Here is a tiny trained network, its code and every weight. The questions are about switching its units off for an input and a class, where a switched-off unit gives its printed mean instead of its output.

import numpy as np


def w(rows, s, z=0):
    codes = np.array(rows[::2]) - 128.0
    scale = np.full(codes.shape[1], s)
    scale[-1] = z or s
    return codes * scale


def f(y):
    return np.maximum(y, 0)


def log_softmax(a):
    a = a - a.max(-1, keepdims=True)
    return a - np.log(np.exp(a).sum(-1, keepdims=True))


def net(x, mask):
    res = np.array(x, float).reshape(1, 4) / 4 @ E
    y = f(res @ A[0][:, :-1].T + A[0][:, -1])
    res = res + np.where(mask, y, B[0][:, -1]) @ B[0][:, :-1]
    return log_softmax(res[-1] @ U[:, :-1].T + U[:, -1])


A, B = {}, {}
E = w([
[166,244,184,187,27,153,169],'x0',
[96,136,105,225,169,186,254],'x1',
[197,142,117,59,147,220,88],'x2',
[18,189,51,86,79,189,120],'x3',
],0.0093)
A[0] = w([
[190,167,156,108,123,195,60,207],'N0',
[28,204,110,105,48,114,143,145],'N1',
[48,135,120,84,129,121,58,187],'N2',
[113,53,109,101,193,118,119,181],'N3',
[172,42,156,125,204,60,109,182],'N4',
[94,115,83,80,178,84,118,103],'N5',
[22,143,81,127,170,138,101,204],'N6',
[202,125,135,52,133,125,89,254],'N7',
[46,95,22,84,217,155,117,169],'N8',
[194,129,73,60,142,154,106,150],'N9',
[128,177,136,211,146,174,255,218],'N10',
[123,42,176,186,215,76,142,174],'N11',
[73,173,79,163,129,200,216,198],'N12',
[37,99,67,118,108,118,107,191],'N13',
[194,178,182,76,106,186,120,224],'N14',
[121,136,67,138,247,191,132,158],'N15',
[55,127,42,115,162,231,131,105],'N16',
],0.0091,0.0052)
B[0] = w([
[173,147,185,129,115,157,48,189],'N0',
[68,187,88,83,50,29,119,197],'N1',
[137,105,89,84,53,86,41,174],'N2',
[95,97,127,156,174,135,98,186],'N3',
[143,57,110,182,255,62,131,207],'N4',
[77,113,70,155,126,130,106,160],'N5',
[97,62,151,72,76,142,153,187],'N6',
[156,106,133,156,158,135,45,200],'N7',
[59,55,130,115,97,211,142,203],'N8',
[136,69,143,130,134,169,66,175],'N9',
[135,194,124,141,112,130,233,249],'N10',
[175,109,136,145,201,88,181,207],'N11',
[129,127,124,116,84,174,219,226],'N12',
[57,87,91,25,70,78,132,180],'N13',
[180,166,184,142,109,148,73,193],'N14',
[116,65,177,169,135,198,163,185],'N15',
[123,106,157,120,60,204,146,191],'N16',
],0.0086,0.016)
U = w([
[127,255,129,209,92,142,182,235],'0',
[81,100,118,131,104,167,188,5],'1',
[95,103,155,132,103,205,84,20],'2',
[174,112,160,189,211,79,147,235],'3',
[79,164,84,63,64,81,99,109],'4',
[198,168,197,142,116,138,41,189],'5',
[96,214,124,175,110,75,53,115],'6',
[92,74,67,149,168,115,73,86],'7',
],0.0097,0.002)

Each question gives the input, the list of numbers given to net, and the class t.
The units are the neurons (one row each of A and B). Each row of codes is followed by its name. A weight is (code - 128) times the scale printed after its matrix; where a second scale follows, it is the last column's (A, B and U).
mask holds one flag per neuron, in row order. A switched-off neuron (its flag False) gives its mean, the last column of its row in B, instead of its output. The means were averaged over made-up inputs and are rounded, as every weight is.
A unit's drop is (log p(t) with every unit on - log p(t) with that unit switched off) / (log p(t) with every unit on - log p(t) with every unit switched off).
The circuit of an input: a set's keep is (log p(t) with only the set's units on - log p(t) with every unit switched off) / (log p(t) with every unit on - log p(t) with every unit switched off). Starting from the 12 units with the biggest drops (on a tie, the unit counted first), units are removed one at a time, each time the one whose removal leaves the highest keep (on an exact tie, the one counted first), for as long as the keep stays at least 0.8.
circuit, biggest first: the units of the circuit, biggest drop first
most important unit: the unit with the biggest drop
top k neurons: the k neurons with the biggest drops, biggest first
drop of u: that unit's drop, to one decimal
input [8,-8,3,8], class 6: most important unit -> N1
input [0,-7,8,8], class 5: top 3 neurons -> [N0; N14; N7]
input [-2,0,0,8], class 4: top 3 neurons -> [N1; N2; N13]
input [2,-2,8,6], class 5: circuit, biggest first -> [N14; N0]
input [-4,-1,0,-2], class 7: circuit, biggest first -> [N10; N12]
input [-4,-2,-5,3], class 4: circuit, biggest first -> [N13; N2]
input [3,4,3,6], class 0: top 2 neurons -> [N10; N1]
input [-5,4,-8,-2], class 3: top 2 neurons -> [N11; N4]
input [-4,1,-5,7], class 4: top 3 neurons -> [N1; N13; N2]
input [4,3,-8,-5], class 0: top 2 neurons -> [N10; N7]
input [-6,-2,2,6], class 2: top 2 neurons -> [N8; N16]
input [-7,5,6,-5], class 3: top 2 neurons -> [N11; N4]
input [1,-1,4,7], class 4: drop of N1 -> 1.3
input [-3,-4,4,-6], class 3: circuit, biggest first -> [N4]
input [4,-8,-8,-4], class 3: drop of N4 -> 0.2
input [-1,-2,3,-6], class 3: drop of N4 -> 0.8
